Below are the code and all the weights of a small trained network. Each question names an input and a class and asks about switching units off, where a switched-off unit gives its printed mean instead of its output.

import numpy as np


def w(rows, s, z=0):
    codes = np.array(rows[::2]) - 128.0
    scale = np.full(codes.shape[1], s)
    scale[-1] = z or s
    return codes * scale


def f(y):
    return y / 2 * (1 + np.tanh(0.7978845608 * (y + 0.044715 * y**3)))


def log_softmax(a):
    a = a - a.max(-1, keepdims=True)
    return a - np.log(np.exp(a).sum(-1, keepdims=True))


def net(x, mask):
    res = np.array(x, float).reshape(1, 8) / 4 @ E
    y = f(res @ A[0][:, :-1].T + A[0][:, -1])
    res = res + np.where(mask, y, B[0][:, -1]) @ B[0][:, :-1]
    return log_softmax(res[-1] @ U[:, :-1].T + U[:, -1])


A, B = {}, {}
E = w([
[125,125,124,135,131],'x0',
[12,24,175,67,14],'x1',
[125,127,124,135,125],'x2',
[22,178,37,72,232],'x3',
[151,153,163,95,117],'x4',
[117,111,115,141,138],'x5',
[123,133,120,134,128],'x6',
[218,2,70,39,112],'x7',
],0.0074)
A[0] = w([
[83,166,223,69,111,231],'N0',
[122,101,163,112,53,138],'N1',
[211,122,104,119,154,147],'N2',
[189,56,148,98,129,2],'N3',
[180,82,33,62,181,243],'N4',
[207,147,96,84,156,248],'N5',
[96,114,41,18,157,151],'N6',
[55,156,206,148,135,90],'N7',
[78,18,195,91,95,189],'N8',
[17,91,168,76,142,131],'N9',
[50,151,203,122,120,77],'N10',
[156,200,67,191,241,184],'N11',
[182,201,141,191,191,199],'N12',
[102,197,167,118,215,181],'N13',
[130,176,122,122,81,199],'N14',
[130,211,122,111,193,147],'N15',
[122,159,72,1,139,203],'N16',
[180,12,49,124,136,213],'N17',
[183,130,87,183,139,251],'N18',
],0.0099,0.0046)
B[0] = w([
[129,43,66,206,200,202],'N0',
[153,59,94,66,67,188],'N1',
[146,222,240,172,101,178],'N2',
[40,164,160,78,68,166],'N3',
[178,102,214,206,79,235],'N4',
[184,156,251,168,74,206],'N5',
[149,37,75,202,200,223],'N6',
[122,141,58,201,127,175],'N7',
[90,52,56,48,81,248],'N8',
[92,108,24,146,203,213],'N9',
[110,86,55,194,156,170],'N10',
[155,79,240,25,173,255],'N11',
[212,116,239,49,167,235],'N12',
[182,36,99,39,189,209],'N13',
[163,84,116,142,166,157],'N14',
[155,58,169,50,178,200],'N15',
[157,48,62,185,146,214],'N16',
[176,114,253,106,58,234],'N17',
[183,185,248,175,65,197],'N18',
],0.0071,0.0099)
U = w([
[169,123,170,185,158,211],'0',
[102,54,150,48,120,98],'1',
[57,48,76,255,67,225],'2',
[7,122,29,177,187,2],'3',
[136,193,188,213,76,4],'4',
],0.0086,0.0053)

Each question gives the input, the list of numbers given to net, and the class t.
The units are the neurons (one row each of A and B). Each row of codes is followed by its name. A weight is (code - 128) times the scale printed after its matrix; where a second scale follows, it is the last column's (A, B and U).
mask holds one flag per neuron, in row order. A switched-off neuron (its flag False) gives its mean, the last column of its row in B, instead of its output. The means were averaged over made-up inputs and are rounded, as every weight is.
A unit's drop is (log p(t) with every unit on - log p(t) with that unit switched off) / (log p(t) with every unit on - log p(t) with every unit switched off).
The circuit of an input: a set's keep is (log p(t) with only the set's units on - log p(t) with every unit switched off) / (log p(t) with every unit on - log p(t) with every unit switched off). Starting from the 12 units with the biggest drops (on a tie, the unit counted first), units are removed one at a time, each time the one whose removal leaves the highest keep (on an exact tie, the one counted first), for as long as the keep stays at least 0.8.
units of the circuit, in order: the units of the circuit, biggest drop first
top k neurons: the k neurons with the biggest drops, biggest first
drop of u: that unit's drop, to one decimal
input [6,2,-5,-1,3,-3,2,-1], class 2: units of the circuit, in order -> [N11, N12]
input [2,-8,-7,1,-6,-3,-8,-4], class 1: units of the circuit, in order -> [N11]
input [0,-4,0,1,-2,-6,6,-7], class 1: units of the circuit, in order -> [N11, N13]
input [-7,-5,8,4,-5,6,-3,-1], class 1: top 3 neurons -> [N11, N13, N15]
input [-4,0,-3,3,5,7,1,7], class 0: top 2 neurons -> [N17, N5]
input [0,-1,3,-1,8,4,-6,4], class 4: drop of N13 -> 0.1
input [0,6,-3,5,3,-8,-4,-1], class 3: drop of N9 -> 0.1
input [-8,-6,-8,4,6,-7,8,-4], class 1: drop of N11 -> 0.2
input [-2,0,8,5,1,0,0,3], class 0: drop of N3 -> 0.1
input [-5,2,1,-6,-2,1,0,-2], class 2: top 2 neurons -> [N11, N12]
